Below is a small trained network, with its code and all its weights. Each question gives an input and a class and asks what happens when units are switched off, that is, made to give their printed mean instead of their output.

import numpy as np


def w(rows, s, z=0):
    codes = np.array(rows[::2]) - 128.0
    scale = np.full(codes.shape[1], s)
    scale[-1] = z or s
    return codes * scale


def norm(h):
    return h / np.sqrt((h * h).mean(-1, keepdims=True) + 1e-5)


def f(y):
    return np.maximum(y, 0)


def log_softmax(a):
    a = a - a.max(-1, keepdims=True)
    return a - np.log(np.exp(a).sum(-1, keepdims=True))


def net(x, mask):
    res = np.array(x, float).reshape(1, 8) / 4 @ E
    u = 0
    for l in range(2):
        y = f(norm(res) @ A[l][:, :-1].T + A[l][:, -1])
        res = res + np.where(mask[u : u + 4], y, B[l][:, -1]) @ B[l][:, :-1]
        u += 4
    return log_softmax(norm(res)[-1] @ U[:, :-1].T + U[:, -1])


A, B = {}, {}
E = w([
[185,102,135,192,175,166,143],'x0',
[126,119,153,181,227,90,113],'x1',
[89,75,214,188,115,166,151],'x2',
[139,120,132,134,132,139,113],'x3',
[211,186,227,174,96,123,124],'x4',
[150,118,99,184,73,166,120],'x5',
[174,103,176,1,170,152,218],'x6',
[109,122,149,132,144,121,112],'x7',
],0.0051)
A[0] = w([
[160,166,178,137,120,125,127,34],'0.n1',
[184,197,211,152,106,91,133,42],'0.n2',
[108,170,121,77,2,182,181,250],'0.n3',
[138,122,128,145,177,102,131,72],'0.n4',
],0.0076,0.0025)
B[0] = w([
[66,141,109,118,91,135,163,152],'0.n1',
[80,157,26,86,67,143,254,183],'0.n2',
[159,143,168,211,192,118,115,254],'0.n3',
[171,151,144,24,124,135,126,150],'0.n4',
],0.0078,0.0058)
A[1] = w([
[240,189,61,68,109,99,61,167],'1.n1',
[69,3,58,119,206,115,111,49],'1.n2',
[171,120,175,133,94,47,147,3],'1.n3',
[175,157,179,31,198,166,202,109],'1.n4',
],0.0053,0.0017)
B[1] = w([
[194,33,215,158,201,53,207,204],'1.n1',
[182,186,41,123,179,134,254,213],'1.n2',
[117,130,97,119,124,192,104,134],'1.n3',
[160,168,221,134,164,100,98,254],'1.n4',
],0.0066,0.0047)
U = w([
[151,139,109,179,162,120,139,252],'0',
[96,195,3,88,80,199,238,182],'1',
[95,17,139,191,117,62,175,199],'2',
[128,180,89,160,146,143,164,58],'3',
[153,140,94,176,138,126,134,22],'4',
[129,150,125,152,134,124,42,155],'5',
[132,189,95,134,141,151,86,98],'6',
[122,121,94,133,120,148,108,32],'7',
],0.0058,0.0019)

Each question gives the input, the list of numbers given to net, and the class t.
The units are the neurons (one row each of A and B). Each row of codes is followed by its name. A weight is (code - 128) times the scale printed after its matrix; where a second scale follows, it is the last column's (A, B and U).
mask holds one flag per neuron, layer by layer. A switched-off neuron (its flag False) gives its mean, the last column of its row in B, instead of its output. The means were averaged over made-up inputs and are rounded, as every weight is.
A unit's drop is (log p(t) with every unit on - log p(t) with that unit switched off) / (log p(t) with every unit on - log p(t) with every unit switched off).
The circuit of an input: a set's keep is (log p(t) with only the set's units on - log p(t) with every unit switched off) / (log p(t) with every unit on - log p(t) with every unit switched off). Starting from all 8 units, units are removed one at a time, each time the one whose removal leaves the highest keep (on an exact tie, the one counted first), for as long as the keep stays at least 0.8.
circuit, biggest first: the units of the circuit, biggest drop first
top k neurons: the k neurons with the biggest drops, biggest first
k most important neurons of layer l: the k neurons of layer l with the biggest drops, biggest first
drop of u: that unit's drop, to one decimal
input [-5,-8,-6,2,-7,5,0,1], class 0: 2 most important neurons of layer 0	0.n3, 0.n2
input [-5,-5,-7,1,4,-6,2,-5], class 2: circuit, biggest first	1.n1
input [2,5,7,2,7,2,3,-5], class 1: circuit, biggest first	0.n2, 0.n3
input [1,-1,7,4,-8,0,-4,3], class 1: circuit, biggest first	1.n2, 0.n3
input [7,-2,0,-4,-7,1,-7,0], class 1: circuit, biggest first	0.n3, 1.n2
input [-6,-8,-7,7,4,2,0,-3], class 0: top 2 neurons	0.n3, 1.n1
input [5,-2,-7,7,1,-1,4,-2], class 2: 2 most important neurons of layer 1	1.n1, 1.n2
input [-7,-8,-8,1,0,2,-6,-6], class 0: circuit, biggest first	1.n1, 0.n3
input [-5,0,3,1,-6,-4,-4,2], class 1: circuit, biggest first	1.n2, 0.n3
input [2,4,-8,0,1,0,-4,1], class 2: top 2 neurons	1.n1, 0.n3
input [4,2,-8,-1,0,-8,-7,-3], class 2: 2 most important neurons of layer 0	0.n3, 0.n4
input [-3,3,-8,-8,2,4,5,1], class 2: top 2 neurons	1.n1, 1.n2
input [-3,7,-6,6,8,-4,-1,-3], class 1: drop of 0.n1	0.2
